Here is a tiny trained network, its code and every weight. The questions are about switching its units off for an input and a target symbol, where a switched-off unit gives its printed mean instead of its output.

import numpy as np


def w(rows, s, z=0):
    codes = np.array(rows[::2]) - 128.0
    scale = np.full(codes.shape[1], s)
    scale[-1] = z or s
    return codes * scale


def norm(h):
    return h / np.sqrt((h * h).mean(-1, keepdims=True) + 1e-5)


def f(y):
    return np.maximum(y, 0)


def softmax(a):
    e = np.exp(a - a.max(-1, keepdims=True))
    return e / e.sum(-1, keepdims=True)


def log_softmax(a):
    a = a - a.max(-1, keepdims=True)
    return a - np.log(np.exp(a).sum(-1, keepdims=True))


def net(x, mask):
    ids = ['βθλπτω'.index(c) for c in x.split()]
    T = len(ids)
    res = E[ids] + P[:T]
    r = norm(res)
    for j in range(2):
        rows = slice(2 * j, 2 * j + 2)
        q, k, v = (r @ M[0][rows].T for M in (Q, K, V))
        z = softmax(np.where(np.tri(T) > 0, q @ k.T / 2**0.5, -1e9)) @ v
        o = O[0][rows]
        res = res + np.where(mask[j], z, o[:, -1]) @ o[:, :-1]
    y = f(norm(res) @ A[0][:, :-1].T + A[0][:, -1])
    res = res + np.where(mask[2:6], y, B[0][:, -1]) @ B[0][:, :-1]
    return log_softmax(norm(res)[-1] @ U[:, :-1].T + U[:, -1])


Q, K, V, O, A, B = {}, {}, {}, {}, {}, {}
E = w([
[127,254,128,13,56,103],'β',
[154,137,52,68,162,174],'θ',
[203,166,65,44,160,176],'λ',
[152,133,81,99,150,179],'π',
[116,151,89,57,169,209],'τ',
[169,169,100,110,188,111],'ω',
],0.0045)
P = w([
[101,94,202,218,70,62],'0',
[174,133,68,146,67,254],'1',
[169,174,84,163,127,209],'2',
[164,186,109,131,156,175],'3',
[161,181,124,96,168,159],'4',
[143,177,129,77,177,148],'5',
[162,189,146,42,173,130],'6',
[139,185,145,34,184,119],'7',
[145,187,146,3,188,118],'8',
],0.0034)
Q[0] = w([
[25,31,207,234,2,74],'head 0',
[182,44,72,157,181,206],'head 0',
[75,202,123,71,136,94],'head 1',
[86,70,193,177,174,103],'head 1',
],0.007)
K[0] = w([
[155,90,117,138,254,153],'head 0',
[89,165,115,93,162,182],'head 0',
[113,95,120,199,138,126],'head 1',
[154,125,98,104,194,150],'head 1',
],0.012)
V[0] = w([
[145,103,146,122,184,204],'head 0',
[2,163,186,72,87,134],'head 0',
[222,211,78,16,122,148],'head 1',
[135,70,54,128,107,186],'head 1',
],0.0072)
O[0] = w([
[152,117,253,107,195,55,14],'head 0',
[76,252,113,108,88,81,188],'head 0',
[164,151,212,90,50,73,176],'head 1',
[185,154,30,170,37,14,2],'head 1',
],0.0048,0.0041)
A[0] = w([
[96,235,135,120,195,49,52],'neuron 0',
[198,99,119,132,156,114,64],'neuron 1',
[85,157,2,195,163,178,146],'neuron 2',
[182,152,24,193,35,52,1],'neuron 3',
],0.0052,0.0018)
B[0] = w([
[50,69,144,169,183,78,255],'neuron 0',
[79,82,130,195,123,109,158],'neuron 1',
[176,189,162,122,80,77,254],'neuron 2',
[2,84,134,71,117,177,202],'neuron 3',
],0.0081,0.0028)
U = w([
[222,87,252,122,82,70,120],'β',
[84,172,155,126,174,34,251],'θ',
[230,146,30,191,166,86,1],'λ',
[131,201,127,93,17,223,105],'π',
[132,88,188,117,234,217,217],'τ',
[95,2,54,110,94,117,50],'ω',
],0.0071,0.0011)

Each question gives the input, a string of symbols that net reads in full, and the target symbol t.
The units are the heads (2 rows each of Q, K, V and O) and the neurons (one row each of A and B). Each row of codes is followed by its name. A weight is (code - 128) times the scale printed after its matrix; where a second scale follows, it is the last column's (O, A, B and U).
mask holds one flag per unit, heads first, then neurons. A switched-off unit (its flag False) gives its mean, the last column of its rows in O or B, instead of its output. The means were averaged over made-up inputs and are rounded, as every weight is.
A unit's drop is (log p(t) with every unit on - log p(t) with that unit switched off) / (log p(t) with every unit on - log p(t) with every unit switched off).
The circuit of an input: a set's keep is (log p(t) with only the set's units on - log p(t) with every unit switched off) / (log p(t) with every unit on - log p(t) with every unit switched off). Starting from all 6 units, units are removed one at a time, each time the one whose removal leaves the highest keep (on an exact tie, the one counted first), for as long as the keep stays at least 0.8.
units of the circuit, in order: the units of the circuit, biggest drop first
k most important neurons: the k neurons with the biggest drops, biggest first
heads that matter: for each layer, one digit per head in row order, 1 if its drop is at least 0.15 and else 0, layers parted by /
drop when u is switched off: that unit's drop, to one decimal
input λ τ β β β λ θ θ β, target β: heads that matter	01
input τ τ ω, target θ: units of the circuit, in order	[head 0]
input θ ω ω θ θ, target ω: heads that matter	11
input ω τ π, target τ: heads that matter	10
input τ ω β ω β λ, target θ: units of the circuit, in order	[head 0; neuron 0; head 1]
input π θ θ θ, target λ: units of the circuit, in order	[head 1; neuron 2]
input τ β λ ω β θ, target θ: units of the circuit, in order	[head 0; neuron 0; head 1]
input τ ω ω λ λ, target θ: heads that matter	10
input θ ω τ λ τ, target ω: 2 most important neurons	[neuron 3; neuron 1]
input ω ω β π β π β ω β, target τ: 2 most important neurons	[neuron 2; neuron 0]
input θ ω ω λ ω τ θ, target ω: 2 most important neurons	[neuron 3; neuron 1]
input θ π ω θ τ β β, target ω: 2 most important neurons	[neuron 3; neuron 2]
input τ β π ω ω β τ, target θ: 2 most important neurons	[neuron 0; neuron 3]
input ω ω θ, target τ: units of the circuit, in order	[head 0]
input θ θ λ λ ω β θ β, target ω: drop when head 1 is switched off	0.9
input θ θ λ ω, target ω: drop when neuron 0 is switched off	0.0
input τ τ θ, target θ: drop when neuron 0 is switched off	0.1
